Each row has a name. Each piece below is followed by the name of the row it came from, unless a question asks for something else. Each question is about the rows just above it.

[-2.77 -4.78  4.69 -3.20 -0.72] = J241
[-0.72  4.70  7.77 -3.20 -0.72] = J469
[-6.28 -4.98 -0.72  4.69 -3.20] = J329
Among the named rows, does one hold [-0.72 -3.20  7.77] next to each other, in this order? -> no
[-0.72 -3.20  4.69] is which row, read backwards? -> J241
Number of entries in [-6.28 -4.98 -0.72  4.69]: -> 4
Does one of the named rows hold [-6.28 -4.98 -0.72  4.69] side by side, in this order? -> yes
Is [ 7.77 -3.20 -0.72] printed in one of the named rows, side by side and in this order? -> yes
How many entries does [-0.72  4.70  7.77] have? -> 3
Which row holds this, read backwards? [ 4.69 -0.72] -> J329

[ 4.97 -3.55  4.91  1.12  1.31  0.59 -6.77]  J431
[ 0.55  0.44 -7.33 -6.40  2.81 -0.35  0.26]  J228
[ 4.97 -3.55  4.91  1.12  1.31  0.59  7.14]  J267
[-0.22  0.90 -1.11 -2.50  5.67  9.64 -1.37]  J241
[-5.77  3.31  4.75 -1.03 -2.55  2.17  0.34]  J397
Is [1.12 1.31] printed in one of the named rows, side by side and in this order? -> yes
Is [-6.77  0.59  1.31  1.12] printed in one of the named rows, side by side and in this order? -> no

[-2.82  1.25 -1.81 -1.20 -2.53  0.45  3.55 -2.68  2.05] -> J329
[-1.02 -0.49  1.06 -0.54 -0.35 -0.12 -0.30 -0.54  0.45] -> J241
[ 4.47 -2.38  2.45  0.75  3.75 -0.23 -3.16  3.90 -2.39] -> J636
[-3.48  1.65 -5.04 -2.02 -3.98  1.62  9.57 -3.85  6.32] -> J228
[ 0.38 -0.47 -0.09 -0.36  0.75  1.46 -0.27  0.02  0.58] -> J267
[-1.21  0.38 -0.47 -0.09 -0.36  0.77  1.46 -0.27  0.02] -> J26
[ 0.14 -0.54 -0.30 -0.12 -0.54 -0.35  1.06 -0.49  0.45] -> J397
[ 3.22  2.53  3.61  1.83  5.63 -0.10 -9.64  5.43 -4.35] -> J460
[-2.44 -0.31 -1.67 -0.72 -2.32  0.29  4.25 -2.58  1.43] -> J469
Does one of the named rows hold [ 0.45 -0.49  1.06 -0.35] side by side, in this order? -> no
[ 0.02 -0.27  1.46  0.77 -0.36 -0.09 -0.47  0.38] is which row, read backwards? -> J26
[ 0.45 -0.49  1.06 -0.35 -0.54 -0.12 -0.30 -0.54] is which row, read backwards? -> J397
Among the named rows, does one hold [-0.36  0.75] next to each other, in this order? -> yes
Number of entries in [-1.02 -0.49  1.06 -0.54 -0.35 -0.12 -0.30 -0.54]: -> 8
Number of entries in [-2.82  1.25 -1.81 -1.20 -2.53]: -> 5

[ 3.37 -3.28  1.18 -6.66] : J228
[-0.60 -0.47 -2.39  2.85] : J746
[-5.09  2.07 -2.92  0.93] : J431
[ 1.17  4.34  2.36 -5.41] : J241
[ 1.17  4.34  8.08 -1.57] : J26
[-2.39 -0.60 -0.47  6.22] : J469
[-6.96 -1.23  0.45  3.19] : J329
[ 1.11 -4.38 -6.56  0.69] : J636
[ 0.30 -4.79  6.61  0.92] : J313
Among the named rows, does one hold [2.36 4.34] next to each other, in this order? -> no
Which row holds [-2.39 -0.47 -0.60] read backwards? -> J746
Is [-6.96 -1.24  0.45] printed in one of the named rows, side by side and in this order? -> no
Which row holds this, read backwards? [3.19 0.45] -> J329
Is [ 1.17  4.34  8.08 -1.57] printed in one of the named rows, side by side and in this order? -> yes
Number of entries in [1.17 4.34 8.08]: -> 3
How many entries does [-0.60 -0.47] have? -> 2

[ 2.86  6.81 -1.07  4.39 -0.77 -1.05 -2.11  2.16 -3.08]  J26
[-1.00 -1.04  1.27 -1.22 -0.65  2.12  1.85 -3.37  0.31]  J469
[-1.00 -1.04  1.27 -1.22 -0.65  2.12  1.85 -3.37  0.57]  J636
[-0.25 -1.15  1.03 -0.39 -3.04  1.54 -0.56  1.82  3.03]  J241
[ 0.85  4.35  1.99  5.46 -1.07  0.03 -2.33  4.97 -0.88]  J460
[-1.05  4.81  0.27 -0.20 -2.71  0.72 -1.91 -8.20  1.17]  J329
[ 0.86  1.66  0.29  4.20  3.85 -0.61 -0.19  1.29  3.54]  J397
[-1.05  4.81  0.27 -0.20 -2.71  3.58  0.50  9.47 -0.05]  J267
[-0.92 -0.81 -1.33 -0.34 -0.57 -1.62  1.59  9.36 -0.23]  J431
[-0.92 -0.81 -1.33 -0.34 -0.57 -0.55  1.23 -6.80 -0.12]  J313
How many entries does [ 2.86  6.81 -1.07  4.39] have? -> 4
Count the entries of [ 0.85  4.35  1.99  5.46 -1.07  0.03 -2.33  4.97 -0.88]: -> 9

[-0.15 -0.28 -6.94  2.62  0.19] -> J241
[-0.35  1.58  3.04  5.19 -1.20] -> J469
[-0.33 -4.56 -2.84  1.77  0.03] -> J313
[-3.46 -0.37 -2.28  2.49 -5.67] -> J228
[-1.59 -4.45 -2.95 -1.19 -1.50] -> J636
[-3.40 -3.90 -4.88 -1.16  0.78] -> J460
[-1.70  4.18  1.22  3.02  1.78] -> J431
[-1.95 -6.05 -1.67  0.32 -2.10] -> J746
[-1.39  3.40 -0.88 -5.07 -0.18] -> J397
[ 3.63 -0.15 -1.48  0.99 -0.61] -> J267
[-6.05 -1.95  0.98 -1.86  1.54] -> J26
[-1.60 -3.08 -5.34 -2.64  1.56] -> J329
Which row holds [-0.18 -5.07 -0.88] read backwards? -> J397
which: [-1.95 -6.05 -1.67  0.32 -2.10] -> J746
How many entries does [-1.70  4.18] have? -> 2
Does one of the named rows hold [-0.16 -0.28 -6.94] side by side, in this order? -> no
Number of entries in [-1.60 -3.08 -5.34 -2.64  1.56]: -> 5

[ 0.96 -6.26  3.38  1.64  3.17 -4.42 -3.26  3.24  0.81  1.33 -0.60  3.64
  1.07  0.77] -> J267
[ 2.82  2.30 -1.76  4.67 -6.67  0.08  2.22  3.50  3.12 -0.71 -0.53 -1.36
 -0.84 -0.43] -> J636
[-1.79  0.67  2.54 -2.78  2.68 -4.24 -2.44  5.61 -1.96 -0.46 -0.20  1.20
 -0.61  2.92] -> J746
[ 4.15  4.25  2.34  3.03 -0.53 -2.37 -1.54  4.02  2.29  1.49  2.69 -6.65
  0.49  1.86] -> J313
[ 2.53  4.17  3.45 -0.31  3.99  0.32  0.83 -0.55 -0.32 -0.37  3.64 -3.95
  0.43  4.60] -> J241
[-4.12  5.37 -0.19 -0.60  2.99 -4.80 -5.91  5.27 -1.12 -0.28  0.83 -3.35
 -0.52  0.58] -> J469
[-3.51  7.54 -1.62  1.10 -3.89 -2.90 -2.78  4.16 -0.77 -0.15  0.88 -6.05
  0.05 -0.34] -> J460
[-0.04 -4.35 -3.73  4.65 -5.64 -2.17 -1.33  5.09  2.57 -0.22 -4.88  3.03
  0.81 -2.86] -> J431
[-3.27 -6.07  0.31 -3.54  6.55  1.86  1.52 -5.06 -1.35  0.31 -0.99  2.76
  0.00 -1.40] -> J329
[-1.71  4.98  0.64  0.35  1.91  0.22 -1.52 -1.19  0.06  1.22  2.58 -6.78
  0.23  0.97] -> J26
[-2.28 -4.04 -2.06 -1.36 -3.99  2.64  1.02 -2.90 -0.93 -1.08 -0.86  3.92
 -0.82  0.04] -> J397
[-1.19  6.28  0.16 -0.65  2.80 -4.95 -3.94  6.41 -0.50 -1.10  2.54 -4.36
 -1.39  2.89] -> J228
Among the named rows, does one hold [4.17 2.53] next to each other, in this order? -> no
Count the entries of [-4.12  5.37 -0.19 -0.60  2.99 -4.80 -5.91  5.27 -1.12 -0.28  0.83 -3.35
 -0.52  0.58]: -> 14

[5.24 4.28 4.87 2.79 3.50 4.96 3.85 6.12 3.34 4.92 5.03 4.16 5.58 4.63
 5.72 4.05 5.92 5.76 3.44 4.51 4.36 5.05 4.55 3.33 4.14 4.58 3.24 4.49
 4.54 4.27 5.37 5.44 6.09 5.20 5.84 4.25 6.79 4.58 4.42 4.41 5.14 5.03
 5.60 4.30 5.23 4.17 4.73 4.30 4.73 4.49 5.03 4.59 5.36 4.45 2.56 4.21
 4.72 4.75 3.89 3.33 4.64 4.88 5.26] = J329
[5.03 3.07 2.93 4.90 4.65 3.66 5.04 3.01 3.92 4.76 3.54 4.18 4.48 3.56
 6.06 4.20 4.02 4.38 3.61 3.37 3.35 4.54 5.64 2.98 4.20 4.10 3.18 4.89
 2.96 4.16 4.38 3.78 4.55 5.47 4.75 3.54 3.41 5.44 4.61 3.96 4.70 3.22
 2.98 3.82 4.68 2.92 4.25 3.83 5.59 3.47 3.40 3.75 4.64 3.07 5.51 4.60
 4.95 4.51 5.76 4.43 4.28 3.47 3.50] = J241
[2.92 4.33 4.70 5.69 5.17 4.67 3.98 3.37 5.35 5.28 4.70 4.24 4.60 4.38
 4.12 3.89 4.50 4.29 4.99 4.13 3.56 4.29 4.52 4.97 5.33 4.05 5.59 4.25
 3.29 4.68 3.02 4.60 4.43 4.12 5.62 3.12 4.02 3.78 5.54 3.78 3.87 3.83
 3.71 5.51 2.93 3.61 4.67 4.72 4.90 4.41 3.24 4.56 4.03 3.87 4.31 4.53
 6.12 3.84 4.60 3.39 3.90 4.78 4.23] = J636
[4.23 5.11 5.27 3.64 4.15 4.92 3.77 7.17 5.07 4.43 3.70 3.84 4.74 5.22
 3.33 4.72 3.53 4.11 3.88 2.86 4.82 3.15 5.04 4.42 3.59 3.94 3.37 3.89
 5.13 4.26 3.56 3.72 4.10 2.68 4.68 3.83 4.47 3.48 3.46 5.41 4.61 3.84
 4.43 4.47 4.02 2.75 3.74 4.56 5.36 3.47 3.73 3.69 5.56 4.06 3.64 5.25
 3.34 3.80 2.52 4.30 3.41 4.44 5.48] = J267
[4.01 3.36 5.10 3.73 4.74 4.33 2.68 3.75 4.66 3.56 4.97 4.34 4.72 4.91
 4.63 3.00 4.01 5.08 4.51 7.05 5.01 3.18 4.25 3.39 6.50 4.49 4.69 4.37
 5.78 4.01 4.48 3.93 4.65 4.20 3.16 3.80 3.35 3.76 4.75 3.66 4.21 5.05
 4.51 5.75 4.34 4.31 5.40 3.36 3.43 3.50 4.39 3.75 3.78 5.12 5.42 3.35
 5.42 4.44 4.06 5.56 3.76 3.41 3.40] = J746
[4.80 5.51 4.20 4.86 4.48 4.73 4.66 5.89 5.08 4.09 2.99 3.05 4.33 4.57
 2.90 3.40 3.15 3.61 4.24 3.47 5.89 5.19 3.40 4.35 4.52 4.03 4.29 4.69
 3.40 2.98 3.17 5.59 4.25 4.76 3.68 3.19 3.83 4.21 3.75 4.67 3.26 6.55
 3.67 3.42 4.79 3.63 4.24 4.44 3.81 5.30 5.92 3.26 4.32 4.22 3.60 3.85
 4.91 3.87 4.34 5.42 5.11 5.08 4.51] = J228
[4.82 3.00 4.09 3.84 3.87 3.79 5.22 4.79 5.82 4.58 4.59 6.53 3.46 4.34
 3.32 5.69 4.50 2.96 5.34 3.70 3.64 3.70 4.80 5.51 5.37 5.48 3.34 4.12
 4.58 3.42 3.46 5.22 5.00 5.45 5.10 3.02 4.42 4.92 4.64 3.52 2.93 3.27
 5.30 4.47 4.02 4.04 2.97 4.82 3.24 3.96 4.59 4.75 5.03 4.21 2.56 4.72
 4.45 5.36 3.33 3.89 5.31 4.53 4.48] = J313
[3.61 3.69 3.68 3.40 4.55 3.16 4.48 3.30 4.97 3.47 3.46 5.38 5.08 4.14
 3.96 3.09 4.13 4.14 3.51 3.38 4.91 2.99 3.79 5.99 4.15 3.23 4.86 4.12
 2.90 4.63 3.32 3.80 4.54 3.56 4.70 3.27 3.28 5.22 4.80 3.35 4.64 4.43
 4.10 4.99 3.14 4.48 5.38 3.80 5.60 3.00 3.55 7.25 5.08 4.69 3.62 4.72
 5.33 4.44 5.38 3.67 5.13 4.04 5.38] = J397
[4.79 6.37 5.05 4.63 5.25 4.30 4.95 4.38 3.42 5.38 5.67 4.34 4.03 3.74
 4.56 4.55 4.31 5.10 4.46 4.30 4.58 3.83 4.36 5.71 3.60 3.26 6.90 4.30
 3.84 3.59 4.33 5.42 5.09 4.55 4.54 4.42 3.38 2.60 4.78 3.92 3.28 3.75
 3.82 4.60 3.18 5.65 4.38 4.49 4.00 4.45 5.23 3.63 5.86 5.08 3.99 3.61
 3.05 3.69 7.06 4.45 4.26 3.72 5.69] = J26
[5.36 4.59 5.03] is which row, read backwards? -> J329
Among the named rows, does one hold [3.35 5.42] next to each other, in this order? -> yes
Number of entries in [4.79 6.37 5.05 4.63 5.25 4.30 4.95 4.38 3.42 5.38 5.67 4.34 4.03 3.74
 4.56 4.55 4.31 5.10 4.46 4.30 4.58 3.83 4.36 5.71 3.60 3.26 6.90 4.30
 3.84 3.59 4.33 5.42 5.09 4.55 4.54 4.42 3.38 2.60 4.78 3.92 3.28 3.75
 3.82 4.60 3.18 5.65 4.38 4.49 4.00 4.45 5.23 3.63 5.86 5.08 3.99 3.61
 3.05 3.69 7.06 4.45 4.26 3.72]: -> 62
Does one of the named rows hold [5.38 5.08 4.14 3.96 3.08] side by side, in this order? -> no
Number of entries in [4.79 6.37 5.05 4.63 5.25 4.30 4.95 4.38 3.42 5.38 5.67 4.34 4.03 3.74
 4.56 4.55 4.31 5.10 4.46 4.30 4.58 3.83 4.36 5.71 3.60 3.26 6.90 4.30
 3.84 3.59 4.33 5.42 5.09 4.55 4.54 4.42 3.38 2.60]: -> 38
Which row holds [3.33 3.89 4.75 4.72 4.21 2.56 4.45 5.36 4.59 5.03] read backwards? -> J329

[ 1.88 -2.52  1.92  1.10  3.88  1.27 -3.41 -3.81 -0.96 -0.79 -1.85  1.82]  J746
[ 3.91 -2.37  2.51 -0.97  0.27  1.86 -2.65 -0.16  0.39 -1.90 -0.56  0.51]  J329
[ 3.91 -2.37  2.51 -0.97  0.27  1.86 -2.65 -0.16  0.39 -1.90 -0.56  1.94]  J636
[-5.68  1.55 -6.96 -2.25 -2.69 -6.13  0.05 -0.89 -1.13 -0.59  1.94 -6.17]  J431
[-0.14 -4.57 -0.43 -4.90 -4.16  0.75  0.44 -0.80  3.83  0.00  1.46 -3.59]  J469
[-2.14 -6.12 -1.48 -4.26 -1.96 -0.56 -0.81 -4.69  3.49  0.19  1.13 -4.11]  J26
which: [ 3.91 -2.37  2.51 -0.97  0.27  1.86 -2.65 -0.16  0.39 -1.90 -0.56  0.51] -> J329
Does one of the named rows hold [-1.13 -0.59  1.94] side by side, in this order? -> yes
How many entries does [-0.14 -4.57 -0.43 -4.90] have? -> 4
How many entries does [ 1.88 -2.52  1.92  1.10  3.88  1.27 -3.41] have? -> 7
Count the entries of [ 1.88 -2.52  1.92  1.10  3.88  1.27 -3.41 -3.81 -0.96 -0.79 -1.85  1.82]: -> 12
Does one of the named rows hold [-1.48 -4.26 -1.96 -0.57] side by side, in this order? -> no

[-0.06  0.75 -1.37  0.48  0.01 -3.03 -1.35  0.35 -0.29 -4.37  4.50  2.93
  3.54  4.03  0.51  0.72  5.80  1.59 -9.60  2.78  0.47 -1.90  1.80 -0.22
 -0.35  6.56  1.20 -0.91 -0.18  8.70  2.41 -1.60 -0.55  0.02 -0.36  1.68
 -3.01 -4.95 -0.44  4.45  0.43 -0.19 -6.56 -1.11 -2.67 -4.02 -2.72 -1.83
 -0.10  3.82  0.39  3.26 -0.26  2.30 -0.37 -2.90]  J329
[ 0.06  0.14  1.21 -0.41 -1.73  0.85  1.69  1.04 -1.01 -0.45 -1.91  0.10
  0.09 -0.42  0.53  0.56 -0.90 -1.29 -0.11 -0.34  1.03 -0.55  0.33 -1.30
 -0.99  0.54  1.52 -0.93 -1.21 -0.23 -1.36 -0.56  0.31 -1.54 -1.41 -1.94
 -0.50 -0.11  1.36  2.13 -2.10  1.05  0.12  0.17  2.84  1.25 -0.05 -1.00
  1.30  0.02 -0.58  1.66 -1.01  1.50 -0.10 -0.62]  J267
[-1.04  3.19  3.36 -1.73 -0.41  2.76 -2.77 -3.53  1.85  1.05 -3.00 -2.15
 -1.47 -1.61 -0.22 -1.17 -3.25 -1.05  3.98 -1.35 -0.06  0.75 -1.37  0.48
  0.01 -3.03 -1.35  0.35 -0.31 -4.37 -0.74  0.95  0.28  0.64  0.26 -2.06
  1.47  1.63  0.44 -2.51 -0.74 -0.25  2.42  0.84  0.54  1.71  0.43  0.17
  0.34 -1.87  0.12 -1.20  0.75 -0.77  0.11  1.15]  J469
[-0.11 -1.29 -0.90] is which row, read backwards? -> J267
Which row holds this, read backwards? [-4.37 -0.31  0.35 -1.35 -3.03  0.01  0.48 -1.37  0.75 -0.06] -> J469
Among the named rows, does one hold [ 1.52 -0.93 -1.21 -0.23] next to each other, in this order? -> yes
Does one of the named rows hold [ 0.35 -0.29] side by side, in this order? -> yes
How many entries does [-0.06  0.75 -1.37  0.48  0.01 -3.03 -1.35  0.35 -0.29 -4.37  4.50  2.93
  3.54  4.03  0.51  0.72  5.80  1.59 -9.60] have? -> 19
Which row holds [-1.04  3.19  3.36 -1.73 -0.41  2.76 -2.77 -3.53  1.85  1.05 -3.00 -2.15
 -1.47 -1.61 -0.22 -1.17 -3.25 -1.05  3.98 -1.35 -0.06  0.75 -1.37  0.48
  0.01 -3.03 -1.35  0.35 -0.31 -4.37 -0.74  0.95  0.28  0.64  0.26 -2.06
  1.47  1.63  0.44 -2.51 -0.74 -0.25  2.42  0.84  0.54  1.71  0.43  0.17
  0.34 -1.87  0.12 -1.20  0.75 -0.77  0.11  1.15]? -> J469
[ 2.30 -0.26  3.26  0.39] is which row, read backwards? -> J329

[-0.98 -1.91 -5.94 -1.24 -2.13  2.87 -4.82  1.35 -4.90  1.59 -7.09 -6.08
 -2.70  3.26 -4.54  0.01 -4.88  5.18  5.95  2.12 -4.73  7.46 -2.20  5.37
  7.42  6.17  5.71  2.95 -6.80 -4.97 -2.45 -2.85 -2.99 -5.73  7.37 -0.99
  1.00  0.24  4.79 -7.04  4.66 -6.40 -5.61 -1.13  3.39  6.99  0.73  3.12
 -1.64 -0.84] -> J267
[-0.98 -1.91 -5.94 -1.24 -2.13  2.87 -4.82  1.35 -4.90  1.59 -7.09 -6.08
 -2.70  3.26 -4.54  0.01 -4.88  5.18  5.95  2.12 -4.73  7.46 -2.20  5.37
  7.42  6.17  5.71  2.95 -6.80 -4.97 -2.45 -2.85 -2.99 -5.73  7.37 -0.99
  1.00  1.89  6.30 -6.69  3.13  6.55  5.37 -7.12  4.63  6.16 -4.78  4.52
 -2.11 -3.80] -> J228
[ 3.45  6.87 -4.90  2.93  0.77 -7.28  5.43 -3.06 -7.00 -5.11 -6.79 -3.84
  4.71  1.17  2.41 -7.22 -7.46 -5.93  1.18  1.31  6.58 -1.92 -0.35  4.69
  3.08  4.78 -5.54 -2.49  3.61 -6.80 -0.03  5.99  0.98  2.83 -6.52  7.13
 -5.00  0.24  4.79 -7.04  4.66  7.48  2.42 -7.08  2.11 -6.23 -0.44  5.52
  1.96 -5.65] -> J469
[-7.00 -3.06  5.43 -7.28  0.77  2.93 -4.90  6.87  3.45] is which row, read backwards? -> J469
Count the entries of [-0.98 -1.91 -5.94 -1.24 -2.13  2.87 -4.82  1.35 -4.90  1.59 -7.09 -6.08
 -2.70  3.26]: -> 14
Number of entries in [-0.98 -1.91 -5.94 -1.24 -2.13  2.87 -4.82  1.35 -4.90  1.59 -7.09 -6.08
 -2.70  3.26 -4.54  0.01 -4.88  5.18  5.95  2.12 -4.73  7.46 -2.20  5.37
  7.42  6.17  5.71  2.95]: -> 28
How many entries does [-0.98 -1.91 -5.94 -1.24 -2.13  2.87 -4.82] have? -> 7
How many entries does [-0.98 -1.91 -5.94 -1.24 -2.13  2.87] have? -> 6

